Rows near named flat spaces through zero (a row that begins with a name and a colon came from that space):
letas_dagaz: -26 -25 -25 -8 14 -4 -27 35 -9 -15 -12 -20 0 -10 -27 28 -36 12 13 -28
 -23
letas_dagaz: 5 -22 -6 -21 -16 3 5 -7 -18 -14 25 21 3 4 -13 30 4 -14 20 -16 14
zon_bog: -27 27 8 9 2 10 12 -4 -29 36 -14 -24 12 -37 -13 -35 -10 9 -45 7 9
letas_dagaz: 35 18 -18 5 -6 -5 -3 -10 13 24 -19 6 -22 16 15 16 31 -6 21 22 -6
letas_dagaz: 2 5 18 24 18 -8 -12 2 -1 -8 11 -12 -13 1 0 -12 7 -20 9 -9 20
zon_bog: -20 -11 58 10 11 8 26 -21 -20 -17 60 7 32 0 -6 -62 -20 10 -45 0 7
gapi_meral: -6 -22 22 -3 26 9 -8 -25 -12 -30 12 0 37 46 -6 -1 25 -11 4 -8 39
dinal_zave: 21 -21 -28 -9 8 10 3 0 -20 -14 16 12 -5 7 -8 10 21 12 33 3 30
zon_bog: 12 -8 29 2 17 -1 7 -23 -12 7 50 12 26 46 7 -46 -2 32 -27 23 -29
dinal_zave: 5 0 13 18 15 14 12 -22 -25 0 -1 -8 3 -6 -19 -7 23 -18 2 3 37
zon_bog: 13 -33 -26 -25 -16 0 -4 14 9 -45 17 28 -12 4 3 46 8 -12 51 -24 28
gapi_meral: 9 -23 7 -19 -5 12 16 -22 6 -31 14 25 28 31 7 7 17 4 6 5 17
dinal_zave: -21 -7 23 19 17 6 0 -2 -10 -5 -13 -22 9 -12 -28 -3 -21 -8 -16 -10 -15
gapi_meral: -1 4 -15 -22 -25 4 12 3 21 -8 -13 17 4 -10 20 11 4 5 1 3 11
zon_bog: -19 1 20 8 -13 -2 7 11 10 -24 5 0 -12 -39 0 0 -15 -29 0 -24 26
zon_bog: 3 -35 3 7 14 23 24 -8 -20 -29 8 4 10 -10 -33 3 -6 11 9 1 7
dinal_zave: -1 -2 -4 12 27 2 -14 2 -8 -2 -11 -17 4 13 -6 -7 10 6 6 2 13
dinal_zave: 24 24 -20 1 -3 -13 -13 3 -4 32 10 3 -24 7 20 -8 22 3 12 13 8
gapi_meral: -20 -8 26 2 10 4 -3 -11 0 -24 0 -6 24 12 -3 -2 4 -18 -9 -15 25
gapi_meral: 12 3 -44 -26 -4 17 6 -13 -15 31 -38 2 20 18 -6 19 21 33 -3 28 -12
zon_bog: 5 10 -16 -15 -7 -7 -8 3 -7 20 12 6 0 11 14 -6 6 13 -3 6 -2
gapi_meral: 9 -14 5 -24 -26 4 18 -6 33 -49 21 38 9 8 34 7 18 -10 19 -5 44
gapi_meral: 3 -7 -13 -24 -21 -7 4 12 17 1 13 20 2 7 16 3 -21 27 -6 6 -40
letas_dagaz: 5 -1 16 7 -7 -7 -1 -6 -13 -2 26 6 -16 -7 -9 10 3 -32 12 -16 14
zon_bog: 15 -41 35 31 26 17 28 -16 1 -43 18 5 5 6 -30 -11 -14 6 8 8 -22
dinal_zave: -32 -11 25 -10 -21 13 21 -8 18 -24 -29 2 26 -21 -13 20 -25 -17 -25 -15
 -13
letas_dagaz: -4 12 13 20 0 -12 -11 7 -3 17 -2 -14 -23 -17 -12 6 -15 -23 -2 -11 -22
dinal_zave: -13 -3 36 -12 -17 6 21 -19 34 -32 2 20 32 13 25 -11 2 -9 -23 1 12
zon_bog: -18 -17 1 11 19 33 29 -13 -40 -4 -21 -18 23 -32 -47 -9 -7 14 -18 5 16
letas_dagaz: -3 -16 -2 -35 -31 13 27 -16 -13 -6 21 30 23 -3 -4 13 -3 6 -10 -1 3
gapi_meral: 3 -23 27 -1 -3 2 15 -12 6 -25 30 18 12 14 -4 -5 -13 1 -5 -2 -19
dinal_zave: 3 24 49 2 -25 -27 6 -4 37 10 53 24 -5 14 47 -47 -22 0 -37 10 -44
letas_dagaz: 9 -12 40 -16 -26 19 45 -55 -7 -7 22 35 37 20 -4 0 16 -14 -25 15 1
letas_dagaz: -16 -12 -8 -20 -11 8 9 2 -3 1 -10 3 20 -5 -11 10 -23 19 -17 -1 -28
gapi_meral: 13 -9 21 22 16 0 3 -9 -11 -11 25 0 -10 5 -11 -10 6 -14 12 -2 10
dinal_zave: -29 -21 -12 4 18 15 -6 11 -12 -15 -48 -29 14 -18 -42 32 -20 -1 2 -18 -8
7 6 -26 1 10 -6 -17 21 5 -1 -4 -7 -16 -2 14 -4 10 11 20 0 20 -> letas_dagaz
-5 -10 -12 -13 14 15 1 -15 -23 6 -14 -6 30 21 -16 4 12 17 -8 8 7 -> zon_bog
-3 16 8 -6 -6 -13 -13 0 11 11 9 2 2 16 22 -9 3 -5 -10 -1 -3 -> zon_bog
-9 0 -33 3 8 21 5 2 -19 13 -62 -24 1 -30 -33 29 7 1 6 2 13 -> zon_bog
-13 3 -16 -24 -22 0 -2 9 27 -6 -33 5 11 -2 15 25 -5 1 -3 -4 -8 -> dinal_zave
36 -16 22 43 32 4 12 -14 16 -2 -4 -5 -13 26 -16 -14 -7 19 6 33 -67 -> zon_bog
30 -3 -23 7 4 -11 -23 3 -2 8 -9 0 -34 17 -8 45 22 -26 48 -6 -2 -> letas_dagaz
-11 7 23 24 6 17 19 -21 -14 3 -31 -18 5 -27 -27 2 7 -28 -14 0 19 -> gapi_meral
3 7 41 29 -7 -18 4 9 35 -19 23 5 -29 -18 17 -18 -21 -25 0 -9 -17 -> zon_bog
-23 22 -15 -16 -21 -10 -12 25 25 1 -23 -5 -6 -26 26 5 -8 -5 -6 -14 16 -> gapi_meral
-26 53 25 -5 -19 -32 -34 5 34 29 -12 -12 1 14 49 -13 5 -34 -31 -13 5 -> zon_bog
-25 -5 6 -10 11 18 7 -17 -28 1 -12 -12 39 3 -19 -8 5 6 -25 -2 24 -> zon_bog
11 -3 -13 -24 -25 10 21 -19 4 18 -20 18 16 11 -3 24 2 13 -10 20 -37 -> letas_dagaz
7 12 0 0 -2 -14 -20 2 25 6 -14 -1 -6 25 20 13 9 -12 7 0 -13 -> zon_bog
26 8 -18 -9 -11 -22 -23 11 28 8 7 14 -24 30 30 18 10 -1 26 4 -23 -> zon_bog
5 56 -39 -11 -11 -15 -18 10 -17 88 -16 -15 -14 -3 23 -25 8 31 -29 29 -25 -> zon_bog
-11 4 18 28 24 -2 -10 -1 -24 21 -4 -29 -4 -6 -30 -11 -17 -7 -15 -4 -25 -> gapi_meral
19 -35 -4 15 -3 10 27 14 -1 -40 26 18 -32 -39 -22 10 -19 1 36 -8 1 -> zon_bog
-11 -5 23 6 -9 8 19 -11 -8 -5 1 1 5 -21 -19 3 -13 -17 -14 -7 -6 -> dinal_zave
-21 -26 -21 -13 15 5 -15 22 -4 -22 -13 -12 15 3 -17 16 -23 22 6 -16 -11 -> letas_dagaz

Rows near named flat spaces through zero (a row that begins with a name and a colon came from that space):
tamu_livam: 0 -15 -7 9 -5 12 7 14 16 3 14 22 -11 -8 20 -10 18 -4 15 -10 1
mupom_leni: -26 -1 -7 18 -19 -24 53 43 -8 15 7 2 -21 -17 -20 4 -4 -12 -22 -29 28
luvi_sono: 13 11 -4 -30 -5 -35 26 9 -41 -6 1 9 -16 26 1 -16 -8 -8 7 31 2
tamu_livam: -28 -29 0 19 10 -2 15 -12 -27 -1 -5 -19 -25 -18 13 -7 -26 20 -9 -18 -33
tamu_livam: 1 9 -14 25 3 13 -23 -2 36 -14 -11 0 20 -13 30 22 -3 8 -7 -11 -1
tamu_livam: 9 14 29 -29 18 -16 2 -31 -12 7 1 -21 -5 -11 -46 -11 21 5 -18 7 19
luvi_sono: 19 -8 5 -8 8 3 3 -11 14 -4 8 13 0 -21 1 -18 6 4 -7 -4 6
begu_fud: -6 -10 19 -18 -12 14 10 38 13 44 17 -2 16 10 -52 8 33 -13 25 -8 7
mupom_leni: -23 -6 -12 10 12 8 -41 21 16 -20 -16 -25 4 16 8 16 -24 31 -19 3 0
mupom_leni: 11 7 17 -35 4 -12 12 12 6 19 -7 -19 22 -19 -16 -3 22 -2 -11 20 -5
ponu_ramo: -21 6 5 4 -11 8 -4 15 18 -3 5 -18 -2 -1 -20 14 6 8 -9 -8 3
mupom_leni: -13 -18 -11 -1 -4 -10 15 22 -9 -25 16 8 -31 21 -1 -10 -27 29 7 -6 -11
feze_gavo: -28 1 -14 11 -13 -15 12 8 -46 -15 8 1 -38 53 2 9 -25 7 30 3 -17
ponu_ramo: -18 4 12 -8 8 8 -22 3 1 15 -8 -27 1 3 -2 6 34 -1 1 14 1
mupom_leni: -25 -12 5 5 1 33 -40 -1 7 5 3 -9 -19 13 25 -8 42 -6 17 14 -4
mupom_leni: 2 5 -10 -12 -16 -18 28 29 -26 16 -13 -2 19 12 19 11 -13 -17 16 23 -30
begu_fud: -11 8 7 -33 0 -23 16 37 -24 28 -3 -19 5 31 -18 12 25 -2 27 27 -10
begu_fud: 13 -5 4 -31 -27 3 26 48 29 1 36 28 -5 12 -30 -14 22 -2 20 4 11
ponu_ramo: 6 -1 8 -7 24 -12 -4 -34 -15 -9 -10 -14 -6 -14 6 -10 -6 17 -13 6 -10
tamu_livam: 20 3 -5 -24 -5 -9 3 27 8 1 -3 17 2 -8 20 -28 20 -20 -19 28 30
luvi_sono: 8 22 -24 8 -28 -8 12 19 0 -18 2 21 11 30 20 22 -23 -10 22 9 -12
mupom_leni: -7 19 -2 -20 -23 -20 19 19 -25 -3 -6 -16 7 26 -9 14 -18 -5 7 28 -24
ponu_ramo: -5 15 6 -26 16 -6 -26 -9 17 -30 -3 -23 -18 -4 26 -13 37 26 -13 35 0
ponu_ramo: 22 5 -15 11 29 -18 -2 -15 8 -14 -6 23 -4 -12 36 -6 5 12 -2 -8 21
ponu_ramo: 56 -12 -12 -23 17 2 -20 -18 7 -21 -4 41 14 -4 48 -39 -11 -2 1 30 1
luvi_sono: 24 12 -18 -8 16 -12 -12 11 42 -38 -3 9 20 0 28 13 -14 41 1 5 -7
feze_gavo: -3 17 1 12 2 7 -14 -10 18 3 -10 -15 22 -7 1 27 7 1 1 -6 -5
begu_fud: 28 19 12 1 -34 23 6 -62 -11 -6 0 11 18 -21 12 -8 -9 -44 2 16 -33
ponu_ramo: 19 -6 6 -23 1 20 -27 0 -1 15 10 16 17 44 -7 1 18 -6 54 21 -16
begu_fud: -21 -4 -4 22 6 0 3 -16 -2 -13 3 -8 -25 -11 21 3 5 15 2 -15 -12
mupom_leni: 17 -1 0 -18 12 -10 7 -2 2 -1 1 5 5 -4 20 -6 15 10 17 13 -16
begu_fud: 12 -7 14 26 0 33 -9 -38 28 11 11 12 16 -31 -26 4 0 -10 -3 -40 8
begu_fud: -22 11 9 26 -26 15 10 -13 9 3 5 -12 -5 -24 -24 11 -1 -20 -25 -24 10
ponu_ramo: -36 -5 29 0 -11 9 8 -14 -23 19 4 -50 3 7 -75 26 -23 12 0 -19 -34
luvi_sono: 43 22 6 -16 -13 -8 22 -31 3 -6 8 30 9 -21 -1 -19 8 -29 -7 10 16
luvi_sono: -13 -19 13 -4 4 20 -6 -11 0 11 9 -6 -20 -14 16 -19 39 -2 13 5 -17
feze_gavo: -2 -16 -10 -4 -19 23 -12 49 29 9 4 15 10 2 23 -9 17 -15 4 12 6
feze_gavo: -7 -6 -14 -3 -12 -7 4 16 -27 -12 5 18 -33 25 29 -23 1 -13 7 22 6
tamu_livam: 21 -6 5 -21 11 -20 29 -3 -3 -5 15 18 -15 -11 -5 -23 9 11 4 -1 6
luvi_sono: 7 -9 -26 13 9 -18 3 12 -18 -18 -7 25 -16 14 35 -13 -30 3 -6 1 15
tamu_livam: -2 -6 4 -11 2 0 -2 10 10 -5 2 -5 -5 -9 -5 -11 4 9 -16 4 8
ponu_ramo: 1 18 -12 -3 -9 -32 31 21 -24 8 -15 -1 6 1 11 7 -9 -19 -11 12 9
ponu_ramo: 12 11 -19 6 -8 -27 29 24 -16 10 -15 18 12 -4 20 3 -15 -26 -12 4 18
luvi_sono: -10 -11 -3 8 10 5 -10 -17 -21 1 -5 4 -30 -6 46 -25 27 -12 3 14 0
feze_gavo: -7 -21 16 -25 -17 30 -14 13 11 9 -3 -24 16 -16 -1 -16 2 -5 -13 26 -35
tamu_livam: 11 -2 6 0 -5 -13 46 -32 -31 7 19 21 -24 -7 4 -12 11 -12 33 -9 -22
tamu_livam: 12 -13 -15 -4 -15 -9 31 22 -21 8 11 37 -13 13 26 -19 -1 -21 27 8 -6
feze_gavo: 15 19 -6 15 14 -15 18 -25 10 -9 23 25 -2 22 -9 33 11 25 60 -32 -10
luvi_sono: -42 -35 4 7 14 14 -38 7 -57 28 -25 -28 -31 16 15 -31 2 -22 -25 22 14
tamu_livam: 17 -13 -11 7 31 10 -33 29 35 18 0 27 18 12 1 4 23 8 14 -18 47
begu_fud: 1 -13 5 -15 26 -10 2 -5 -7 5 -10 -19 6 -11 15 -1 1 26 7 9 -32
luvi_sono: 23 5 -28 10 -2 -4 -22 -1 -11 -23 -20 30 4 11 52 -19 -30 -23 -22 24 24
begu_fud: 20 1 10 -11 0 5 -2 -3 10 12 -3 1 28 -10 -26 0 -8 -8 -10 -2 7
feze_gavo: -6 1 7 26 10 10 -1 -59 -13 -8 10 6 -32 -14 16 -8 18 -3 13 -19 -6
feze_gavo: 2 -27 7 1 14 26 -20 -1 -1 38 -8 2 14 -12 24 -12 31 -18 18 5 -11
mupom_leni: 5 22 18 -11 21 -9 -3 -12 31 10 -4 -18 7 -38 -8 3 55 5 -21 -2 29
mupom_leni: 32 -14 0 -4 37 6 -18 -12 27 16 -16 8 34 -34 34 -7 18 8 0 -1 -3
begu_fud: -45 2 -9 -7 -49 -2 13 59 -19 -7 -8 -25 -24 8 15 -12 -8 -26 -38 36 -2
begu_fud: 8 -8 -18 -16 -7 -2 -22 33 -14 -10 -18 7 7 23 31 -20 -25 -13 -19 39 9
tamu_livam: -7 -24 -5 4 30 -24 7 0 -50 15 -15 -9 -6 20 -11 0 -40 17 4 -10 -8
feze_gavo: 33 -2 -3 -22 10 -9 9 12 15 4 9 29 9 -1 12 -14 21 1 19 9 9
feze_gavo: 0 -2 9 -20 6 -3 -9 -9 -26 10 -17 -23 10 7 7 -4 -2 -3 2 30 -27
mupom_leni: -33 4 -9 -6 0 -21 0 42 6 -31 -1 -30 -19 19 -18 14 -26 43 -25 1 4
feze_gavo: 26 5 -22 -18 9 -32 11 51 -3 6 -6 33 9 24 14 -8 1 -8 4 16 41
luvi_sono: -11 31 15 -28 21 -12 -25 -13 11 -8 -16 -48 10 2 8 21 41 27 3 34 -20
ponu_ramo: 31 16 -19 -4 11 -16 -5 10 36 -34 1 24 14 1 16 5 -14 24 -7 -1 21
26 -44 16 -55 6 12 5 20 -12 27 9 11 9 0 9 -46 19 -3 27 38 -37 -> feze_gavo
3 -18 -1 -4 8 19 -34 -5 4 -13 -3 -3 6 16 1 -6 -24 16 2 7 -15 -> mupom_leni
11 13 7 -31 -24 -13 35 0 30 -53 30 -2 -14 -15 -19 -8 -19 39 -9 6 -31 -> tamu_livam
-20 38 21 -6 7 24 -57 -42 23 -13 1 -32 -15 9 3 10 74 -1 4 25 16 -> mupom_leni
-23 32 10 -11 -37 -18 28 26 -15 10 -7 -30 4 -1 -41 16 -2 -27 -32 13 13 -> begu_fud
4 -21 -18 8 14 1 -11 31 13 5 -13 15 2 -16 45 -18 5 -3 -18 2 21 -> tamu_livam
-19 29 -7 10 -5 -13 -2 7 0 -7 -11 -18 -2 8 9 25 11 -2 -5 6 8 -> mupom_leni
26 13 4 -31 17 -28 7 1 10 -21 1 -1 9 0 -24 -4 -15 29 -16 9 12 -> tamu_livam
15 -28 21 -27 21 -3 15 -25 -30 19 8 -2 -5 -4 -19 -25 -1 11 20 4 -30 -> feze_gavo
19 -13 5 5 24 22 -27 -21 21 17 -8 9 19 -25 26 -10 28 -6 5 -3 4 -> mupom_leni
7 -18 -2 6 -26 23 2 16 17 -1 4 13 15 -16 -11 -12 -33 -15 -24 -9 1 -> ponu_ramo
21 -6 -3 -9 40 -29 1 25 -17 46 -29 0 38 2 -18 10 -6 -4 -7 -6 34 -> feze_gavo
-30 -5 10 2 -33 19 5 18 14 -8 10 -22 -11 -13 -24 -2 -7 -2 -26 -4 -8 -> ponu_ramo
-2 24 -6 -14 1 -22 2 15 14 -24 -6 -12 -5 -2 13 5 10 15 -18 19 10 -> ponu_ramo
-21 13 -26 19 24 -32 -4 18 -15 -20 6 15 -44 50 21 14 15 26 29 -8 34 -> begu_fud
-17 -4 1 10 -22 12 21 4 12 -8 30 13 -33 -1 4 -4 27 0 26 -14 -11 -> begu_fud
26 25 6 -26 -8 -18 16 -9 -4 -6 4 10 6 2 -10 -7 9 -12 0 20 10 -> tamu_livam
-6 -9 -8 -4 4 -7 -6 20 4 -11 -19 -14 -1 -23 30 -17 -13 5 -43 16 4 -> tamu_livam
-6 7 -3 -7 -15 2 7 -1 4 -27 31 17 -35 31 7 -3 20 15 42 6 -15 -> ponu_ramo
-36 19 5 14 -19 -2 20 -5 -28 17 13 -10 -30 26 -2 22 42 -19 44 -2 -14 -> begu_fud
47 25 11 -13 10 -18 15 -50 4 -13 3 14 23 -17 -31 2 -20 3 -8 -8 7 -> mupom_leni
-10 -31 15 -16 34 2 -18 2 -4 9 -5 -21 -14 -14 -11 -26 9 25 -22 1 7 -> luvi_sono
-25 -32 21 -6 3 10 7 3 -43 45 5 -6 -35 -3 -15 -37 37 -31 1 4 15 -> tamu_livam
-3 -11 -19 43 -15 14 21 1 19 -6 20 37 -12 -9 26 9 -4 -4 28 -41 -8 -> luvi_sono
4 -4 -14 30 20 -9 2 9 -6 36 -25 13 18 -23 26 6 9 -28 -15 -20 37 -> ponu_ramo
-13 3 1 19 16 4 -18 -4 -6 27 -24 -22 25 -1 -3 27 0 -6 -2 -10 1 -> feze_gavo
-16 3 -6 22 -17 -14 45 4 -24 11 17 14 -23 12 -12 15 -2 -9 31 -28 -7 -> luvi_sono
-4 -5 3 15 35 2 -30 -11 1 14 -10 -12 17 20 -30 27 -11 23 10 -26 13 -> tamu_livam
-14 -5 -12 18 14 -20 4 -5 -52 9 -10 7 -29 27 14 -5 -9 -11 8 -1 17 -> feze_gavo
-13 -8 8 14 18 2 -4 -25 -8 7 -7 -18 -8 -19 -1 1 3 9 -9 -15 -6 -> tamu_livam
